Below is a small trained network, with its code and all its weights. Each question gives an input and a class and asks what happens when units are switched off, that is, made to give their printed mean instead of their output.

import numpy as np


def w(rows, s, z=0):
    codes = np.array(rows[::2]) - 128.0
    scale = np.full(codes.shape[1], s)
    scale[-1] = z or s
    return codes * scale


def f(y):
    return y / 2 * (1 + np.tanh(0.7978845608 * (y + 0.044715 * y**3)))


def log_softmax(a):
    a = a - a.max(-1, keepdims=True)
    return a - np.log(np.exp(a).sum(-1, keepdims=True))


def net(x, mask):
    res = np.array(x, float).reshape(1, 8) / 4 @ E
    y = f(res @ A[0][:, :-1].T + A[0][:, -1])
    res = res + np.where(mask, y, B[0][:, -1]) @ B[0][:, :-1]
    return log_softmax(res[-1] @ U[:, :-1].T + U[:, -1])


A, B = {}, {}
E = w([
[134,131,131,134,140,120,148,147,129,156,132],'x0',
[186,85,113,95,225,78,179,103,85,94,96],'x1',
[62,128,157,46,104,134,125,68,23,209,82],'x2',
[161,90,176,49,87,61,127,157,159,131,186],'x3',
[89,141,94,165,62,58,254,119,115,120,109],'x4',
[122,135,151,134,107,133,88,98,96,64,133],'x5',
[155,53,55,181,97,131,62,85,90,157,209],'x6',
[83,4,191,198,134,115,90,181,142,139,73],'x7',
],0.0091)
A[0] = w([
[166,86,105,102,212,92,144,83,115,131,114,110],'neuron 0',
[157,132,143,69,109,11,71,160,117,128,155,123],'neuron 1',
[139,127,70,228,157,153,80,71,94,183,100,159],'neuron 2',
[145,137,119,78,182,197,75,188,126,134,115,72],'neuron 3',
[218,190,131,70,152,175,85,72,139,145,167,135],'neuron 4',
[161,128,133,217,152,123,121,147,188,72,117,65],'neuron 5',
[99,128,62,156,142,193,120,81,98,154,56,66],'neuron 6',
[149,81,188,63,100,97,133,153,142,115,190,71],'neuron 7',
[132,150,175,78,158,150,48,96,69,236,90,137],'neuron 8',
[89,117,131,92,130,141,128,121,72,153,119,9],'neuron 9',
[213,153,130,179,157,149,73,178,160,44,146,142],'neuron 10',
[114,12,121,181,127,130,116,115,155,168,102,57],'neuron 11',
[82,137,193,139,98,123,92,70,54,34,138,136],'neuron 12',
[157,200,41,145,131,132,126,77,90,110,176,145],'neuron 13',
[84,102,164,105,87,100,128,107,41,236,75,51],'neuron 14',
[152,85,79,188,31,77,147,78,80,134,134,201],'neuron 15',
[57,1,222,244,191,126,81,128,122,74,95,94],'neuron 16',
[166,140,97,161,135,121,132,172,181,102,138,2],'neuron 17',
[60,152,172,80,168,150,133,183,132,73,119,23],'neuron 18',
[232,72,192,140,208,210,16,151,120,118,130,172],'neuron 19',
[103,173,205,122,105,153,169,111,159,112,49,106],'neuron 20',
[123,75,62,199,135,162,99,91,77,193,201,37],'neuron 21',
[79,59,178,137,114,133,112,181,113,148,73,62],'neuron 22',
[106,158,121,222,200,203,158,151,97,100,132,59],'neuron 23',
[103,172,116,67,95,137,105,103,9,135,129,105],'neuron 24',
[117,173,157,102,174,121,120,197,116,106,69,40],'neuron 25',
[98,103,153,88,166,133,118,106,85,167,110,115],'neuron 26',
[82,168,148,153,62,168,132,115,161,119,166,38],'neuron 27',
[88,160,91,185,201,116,98,124,74,114,84,101],'neuron 28',
[188,73,102,88,199,94,134,81,82,89,88,215],'neuron 29',
[100,132,110,169,91,59,170,138,86,78,110,158],'neuron 30',
[161,117,100,120,214,46,118,100,99,78,113,39],'neuron 31',
[113,156,169,137,169,125,134,176,132,126,102,60],'neuron 32',
[112,154,81,191,163,161,98,152,61,107,88,65],'neuron 33',
[80,202,160,153,22,198,54,154,160,208,175,71],'neuron 34',
[156,16,56,129,96,119,104,101,74,135,210,80],'neuron 35',
[110,133,167,79,152,148,163,143,177,94,113,64],'neuron 36',
[114,172,81,193,154,214,115,181,78,101,67,54],'neuron 37',
[108,179,135,183,171,205,162,124,122,118,35,90],'neuron 38',
[159,80,215,73,71,87,124,156,126,85,172,145],'neuron 39',
],0.0083,0.0056)
B[0] = w([
[94,118,184,233,110,186,134,139,101,156,128,170],'neuron 0',
[180,108,125,65,60,197,132,141,138,131,135,177],'neuron 1',
[163,104,159,93,120,134,94,180,157,114,128,200],'neuron 2',
[99,97,119,116,112,109,151,100,91,70,82,162],'neuron 3',
[66,185,136,89,156,108,170,85,127,143,80,198],'neuron 4',
[133,104,101,140,101,55,104,56,161,141,179,191],'neuron 5',
[148,64,109,78,86,126,104,123,117,144,165,168],'neuron 6',
[148,65,128,77,34,159,128,153,77,180,138,170],'neuron 7',
[104,92,66,158,144,66,131,123,208,131,136,202],'neuron 8',
[118,114,87,158,118,107,120,64,78,105,190,140],'neuron 9',
[126,105,56,186,123,62,139,94,172,166,186,216],'neuron 10',
[142,220,110,92,159,149,156,86,94,139,147,189],'neuron 11',
[158,130,104,166,142,104,141,175,241,167,154,174],'neuron 12',
[114,202,157,56,147,150,169,100,151,149,140,202],'neuron 13',
[149,98,74,168,114,59,94,94,148,144,192,197],'neuron 14',
[115,112,119,99,203,93,129,216,157,107,52,221],'neuron 15',
[77,241,134,84,161,182,173,61,148,140,151,252],'neuron 16',
[117,105,53,163,130,103,88,58,115,73,221,159],'neuron 17',
[127,152,159,120,145,82,70,112,77,65,150,152],'neuron 18',
[92,90,116,108,140,70,192,144,147,88,15,234],'neuron 19',
[254,154,143,130,219,74,59,192,100,67,122,184],'neuron 20',
[214,162,163,103,154,87,66,151,85,39,115,191],'neuron 21',
[66,234,136,82,154,140,159,43,103,171,163,183],'neuron 22',
[142,91,110,82,68,138,96,136,133,145,140,173],'neuron 23',
[127,143,101,157,138,99,121,98,162,130,156,187],'neuron 24',
[171,163,159,148,120,102,106,150,91,87,149,158],'neuron 25',
[143,105,91,201,128,85,182,108,146,138,173,162],'neuron 26',
[75,110,145,185,123,178,142,75,95,137,125,154],'neuron 27',
[148,117,106,96,76,184,94,117,102,187,110,166],'neuron 28',
[112,139,143,212,133,209,96,170,120,174,109,208],'neuron 29',
[49,98,90,113,120,91,216,162,128,96,52,193],'neuron 30',
[92,131,147,234,66,170,155,94,73,125,165,164],'neuron 31',
[151,163,160,107,128,94,90,133,93,141,164,147],'neuron 32',
[148,77,131,66,68,182,114,136,126,131,159,161],'neuron 33',
[60,110,181,246,135,191,136,149,80,123,81,214],'neuron 34',
[177,188,202,112,144,92,85,182,90,61,133,206],'neuron 35',
[183,155,144,137,123,109,81,144,93,100,149,157],'neuron 36',
[149,98,145,95,66,133,168,155,118,155,139,174],'neuron 37',
[178,83,127,72,69,141,82,190,122,134,128,186],'neuron 38',
[156,67,114,77,95,191,99,163,137,164,134,193],'neuron 39',
],0.0076,0.012)
U = w([
[132,78,77,166,113,75,112,79,147,136,206,98],'0',
[175,129,201,109,148,101,62,142,63,63,136,103],'1',
[145,45,138,57,46,186,110,133,107,160,152,111],'2',
[100,189,145,76,149,170,168,63,115,145,158,103],'3',
[102,84,183,249,105,206,122,124,76,138,112,107],'4',
[138,102,138,133,145,134,119,153,180,164,111,254],'5',
[95,70,113,110,128,85,161,129,127,103,31,98],'6',
],0.011,0.017)

Each question gives the input, the list of numbers given to net, and the class t.
The units are the neurons (one row each of A and B). Each row of codes is followed by its name. A weight is (code - 128) times the scale printed after its matrix; where a second scale follows, it is the last column's (A, B and U).
mask holds one flag per neuron, in row order. A switched-off neuron (its flag False) gives its mean, the last column of its row in B, instead of its output. The means were averaged over made-up inputs and are rounded, as every weight is.
A unit's drop is (log p(t) with every unit on - log p(t) with that unit switched off) / (log p(t) with every unit on - log p(t) with every unit switched off).
The circuit of an input: a set's keep is (log p(t) with only the set's units on - log p(t) with every unit switched off) / (log p(t) with every unit on - log p(t) with every unit switched off). Starting from the 12 units with the biggest drops (on a tie, the unit counted first), units are removed one at a time, each time the one whose removal leaves the highest keep (on an exact tie, the one counted first), for as long as the keep stays at least 0.8.
units of the circuit, in order: the units of the circuit, biggest drop first
unit that matters most: the unit with the biggest drop
top k neurons: the k neurons with the biggest drops, biggest first
drop of u: that unit's drop, to one decimal
input [7,4,-1,-5,-6,4,7,6], class 1: unit that matters most => neuron 21
input [6,6,-7,-5,4,5,0,4], class 0: top 3 neurons => [neuron 5; neuron 10; neuron 34]
input [4,6,5,3,6,-6,0,-2], class 4: top 2 neurons => [neuron 0; neuron 29]
input [-8,-7,1,-6,7,4,3,-6], class 4: top 4 neurons => [neuron 34; neuron 27; neuron 19; neuron 16]
input [1,-6,-4,2,-4,-1,-3,7], class 3: units of the circuit, in order => [neuron 16; neuron 22]
input [-6,7,1,5,8,5,8,-3], class 1: top 2 neurons => [neuron 35; neuron 19]
input [4,-8,-3,6,8,8,-7,0], class 4: units of the circuit, in order => [neuron 27; neuron 34]
input [0,-2,-2,-3,-6,6,-7,8], class 3: top 2 neurons => [neuron 16; neuron 22]
input [1,5,3,5,-2,-3,7,-7], class 1: top 3 neurons => [neuron 35; neuron 16; neuron 21]
input [-2,-1,3,1,-7,3,-2,-6], class 6: top 3 neurons => [neuron 16; neuron 19; neuron 8]
input [0,0,4,-4,3,7,6,-1], class 5: top 4 neurons => [neuron 12; neuron 20; neuron 15; neuron 24]
input [2,-7,7,3,5,-2,0,0], class 0: top 2 neurons => [neuron 14; neuron 29]
input [8,3,-3,-4,-8,-1,5,8], class 3: top 2 neurons => [neuron 16; neuron 11]
input [-6,6,4,6,-6,-6,8,-1], class 1: unit that matters most => neuron 35
input [6,-6,1,5,-5,-5,8,-1], class 1: top 2 neurons => [neuron 21; neuron 35]
input [1,-3,5,7,-4,8,-6,-4], class 5: top 3 neurons => [neuron 12; neuron 8; neuron 24]
input [-7,7,1,2,1,2,0,6], class 4: units of the circuit, in order => [neuron 29; neuron 31]
input [-6,-5,-7,-8,-8,-7,6,7], class 2: drop of neuron 26 => 0.1
input [4,-5,-7,0,3,1,-1,-2], class 0: drop of neuron 8 => 0.0
input [-5,3,-1,4,-6,8,5,-2], class 5: drop of neuron 29 => 0.2
input [-6,-8,-5,-2,7,-5,-2,-2], class 4: units of the circuit, in order => [neuron 34]
